Below are the code and all the weights of a small trained network. Each question names an input and a class and asks about switching units off, where a switched-off unit gives its printed mean instead of its output.

import numpy as np


def w(rows, s, z=0):
    codes = np.array(rows[::2]) - 128.0
    scale = np.full(codes.shape[1], s)
    scale[-1] = z or s
    return codes * scale


def norm(h):
    return h / np.sqrt((h * h).mean(-1, keepdims=True) + 1e-5)


def f(y):
    return np.maximum(y, 0)


def log_softmax(a):
    a = a - a.max(-1, keepdims=True)
    return a - np.log(np.exp(a).sum(-1, keepdims=True))


def net(x, mask):
    res = np.array(x, float).reshape(1, 4) / 4 @ E
    u = 0
    for l in range(2):
        y = f(norm(res) @ A[l][:, :-1].T + A[l][:, -1])
        res = res + np.where(mask[u : u + 3], y, B[l][:, -1]) @ B[l][:, :-1]
        u += 3
    return log_softmax(norm(res)[-1] @ U[:, :-1].T + U[:, -1])


A, B = {}, {}
E = w([
[108,88,137,126,153,78,71],'x0',
[100,153,50,9,146,113,83],'x1',
[96,41,105,171,224,128,102],'x2',
[163,172,3,165,77,163,47],'x3',
],0.0039)
A[0] = w([
[41,145,93,47,157,97,85,163],'L0N1',
[168,122,138,190,135,200,209,76],'L0N2',
[133,230,101,2,176,186,179,250],'L0N3',
],0.0049,0.0023)
B[0] = w([
[155,21,37,196,172,148,180,220],'L0N1',
[80,91,93,96,64,102,100,194],'L0N2',
[115,111,120,151,150,87,254,252],'L0N3',
],0.0073,0.0046)
A[1] = w([
[199,202,116,84,36,94,232,255],'L1N1',
[210,224,1,192,126,181,83,129],'L1N2',
[105,99,192,237,57,113,100,180],'L1N3',
],0.0047,0.0022)
B[1] = w([
[99,35,110,124,255,144,117,253],'L1N1',
[48,168,136,140,175,24,88,206],'L1N2',
[170,101,49,95,147,138,160,232],'L1N3',
],0.0069,0.005)
U = w([
[156,40,118,146,166,75,153,241],'0',
[57,123,191,163,226,83,116,253],'1',
[144,75,129,153,187,155,151,234],'2',
[229,52,59,181,99,167,185,152],'3',
[159,150,155,107,61,202,86,5],'4',
[219,192,235,83,110,193,34,3],'5',
[157,202,200,122,1,181,73,3],'6',
],0.0051,0.0024)

Each question gives the input, the list of numbers given to net, and the class t.
The units are the neurons (one row each of A and B). Each row of codes is followed by its name. A weight is (code - 128) times the scale printed after its matrix; where a second scale follows, it is the last column's (A, B and U).
mask holds one flag per neuron, layer by layer. A switched-off neuron (its flag False) gives its mean, the last column of its row in B, instead of its output. The means were averaged over made-up inputs and are rounded, as every weight is.
A unit's drop is (log p(t) with every unit on - log p(t) with that unit switched off) / (log p(t) with every unit on - log p(t) with every unit switched off).
The circuit of an input: a set's keep is (log p(t) with only the set's units on - log p(t) with every unit switched off) / (log p(t) with every unit on - log p(t) with every unit switched off). Starting from all 6 units, units are removed one at a time, each time the one whose removal leaves the highest keep (on an exact tie, the one counted first), for as long as the keep stays at least 0.8.
units of the circuit, in order: the units of the circuit, biggest drop first
k most important neurons: the k neurons with the biggest drops, biggest first
k most important neurons of layer l: the k neurons of layer l with the biggest drops, biggest first
drop of u: that unit's drop, to one decimal
input [-6,-5,-4,7], class 1: 2 most important neurons of layer 1 -> L1N2, L1N1
input [-1,1,-8,8], class 1: units of the circuit, in order -> L1N2, L1N3
input [-4,4,-6,6], class 1: units of the circuit, in order -> L1N2
input [-5,-7,-7,7], class 1: units of the circuit, in order -> L1N2, L1N1
input [-2,-3,-2,7], class 1: 2 most important neurons -> L1N2, L0N1
input [-5,-5,0,6], class 1: 3 most important neurons -> L1N2, L0N1, L0N3
input [-3,1,-1,4], class 1: 2 most important neurons of layer 1 -> L1N2, L1N3
input [2,-5,-6,7], class 1: 2 most important neurons of layer 1 -> L1N2, L1N1
input [6,1,-3,8], class 1: 2 most important neurons of layer 1 -> L1N2, L1N3
input [7,-5,-5,8], class 1: drop of L1N3 -> -0.1
input [-7,1,-6,8], class 1: drop of L0N1 -> 0.1
